Below is a small trained network, with its code and all its weights. Each question gives an input and a class and asks what happens when units are switched off, that is, made to give their printed mean instead of their output.

import numpy as np


def w(rows, s, z=0):
    codes = np.array(rows[::2]) - 128.0
    scale = np.full(codes.shape[1], s)
    scale[-1] = z or s
    return codes * scale


def f(y):
    return y / 2 * (1 + np.tanh(0.7978845608 * (y + 0.044715 * y**3)))


def log_softmax(a):
    a = a - a.max(-1, keepdims=True)
    return a - np.log(np.exp(a).sum(-1, keepdims=True))


def net(x, mask):
    res = np.array(x, float).reshape(1, 5) / 4 @ E
    y = f(res @ A[0][:, :-1].T + A[0][:, -1])
    res = res + np.where(mask, y, B[0][:, -1]) @ B[0][:, :-1]
    return log_softmax(res[-1] @ U[:, :-1].T + U[:, -1])


A, B = {}, {}
E = w([
[198,71,1,157],'x0',
[127,133,127,136],'x1',
[127,134,126,136],'x2',
[4,65,74,121],'x3',
[134,33,187,238],'x4',
],0.0064)
A[0] = w([
[4,86,88,115,33],'N1',
[56,175,217,117,125],'N2',
[110,138,157,120,74],'N3',
[113,180,86,71,32],'N4',
[134,190,98,86,31],'N5',
[218,173,177,125,61],'N6',
[185,96,24,146,140],'N7',
[138,72,178,198,2],'N8',
[145,126,79,147,175],'N9',
[187,142,147,138,79],'N10',
[139,111,146,141,71],'N11',
],0.021,0.0016)
B[0] = w([
[188,205,94,221,245],'N1',
[128,149,180,2,243],'N2',
[162,99,145,94,148],'N3',
[85,34,115,165,207],'N4',
[76,63,105,165,197],'N5',
[178,199,99,197,229],'N6',
[130,161,187,27,249],'N7',
[62,23,93,154,214],'N8',
[135,127,152,80,173],'N9',
[144,168,106,168,178],'N10',
[97,133,115,137,140],'N11',
],0.028,0.011)
U = w([
[119,176,205,23,143],'0',
[190,237,53,233,27],'1',
[2,15,67,177,253],'2',
],0.0086,0.0016)

Each question gives the input, the list of numbers given to net, and the class t.
The units are the neurons (one row each of A and B). Each row of codes is followed by its name. A weight is (code - 128) times the scale printed after its matrix; where a second scale follows, it is the last column's (A, B and U).
mask holds one flag per neuron, in row order. A switched-off neuron (its flag False) gives its mean, the last column of its row in B, instead of its output. The means were averaged over made-up inputs and are rounded, as every weight is.
A unit's drop is (log p(t) with every unit on - log p(t) with that unit switched off) / (log p(t) with every unit on - log p(t) with every unit switched off).
The circuit of an input: a set's keep is (log p(t) with only the set's units on - log p(t) with every unit switched off) / (log p(t) with every unit on - log p(t) with every unit switched off). Starting from all 11 units, units are removed one at a time, each time the one whose removal leaves the highest keep (on an exact tie, the one counted first), for as long as the keep stays at least 0.8.
units of the circuit, in order: the units of the circuit, biggest drop first
most important unit: the unit with the biggest drop
k most important neurons: the k neurons with the biggest drops, biggest first
drop when u is switched off: that unit's drop, to one decimal
input [5,4,6,7,-6], class 1: most important unit : N1
input [-1,-5,5,0,2], class 2: 2 most important neurons : N7; N1
input [4,-6,-5,-2,4], class 0: 2 most important neurons : N7; N4
input [2,8,-5,-3,4], class 2: 3 most important neurons : N1; N8; N2
input [5,5,3,5,2], class 0: 2 most important neurons : N7; N6
input [0,5,0,4,-5], class 2: 2 most important neurons : N4; N6
input [-7,-2,8,2,-8], class 2: 3 most important neurons : N4; N5; N7
input [6,-4,-2,8,-3], class 1: 2 most important neurons : N1; N2
input [5,7,3,4,5], class 0: 3 most important neurons : N7; N4; N5
input [6,-7,-7,6,2], class 0: 3 most important neurons : N7; N6; N9
input [-6,-1,-5,-8,-1], class 1: 2 most important neurons : N6; N7
input [-4,-3,5,6,-2], class 1: 2 most important neurons : N1; N7
input [-1,4,6,-7,8], class 2: 2 most important neurons : N8; N1
input [6,-6,6,4,5], class 0: units of the circuit, in order : N7
input [-2,4,-1,3,3], class 1: 4 most important neurons : N7; N4; N1; N5
input [0,7,-8,-3,-2], class 1: drop when N2 is switched off : 0.1
input [8,7,5,6,-2], class 0: drop when N7 is switched off : 5.2
input [6,1,7,-3,8], class 2: drop when N2 is switched off : 0.6
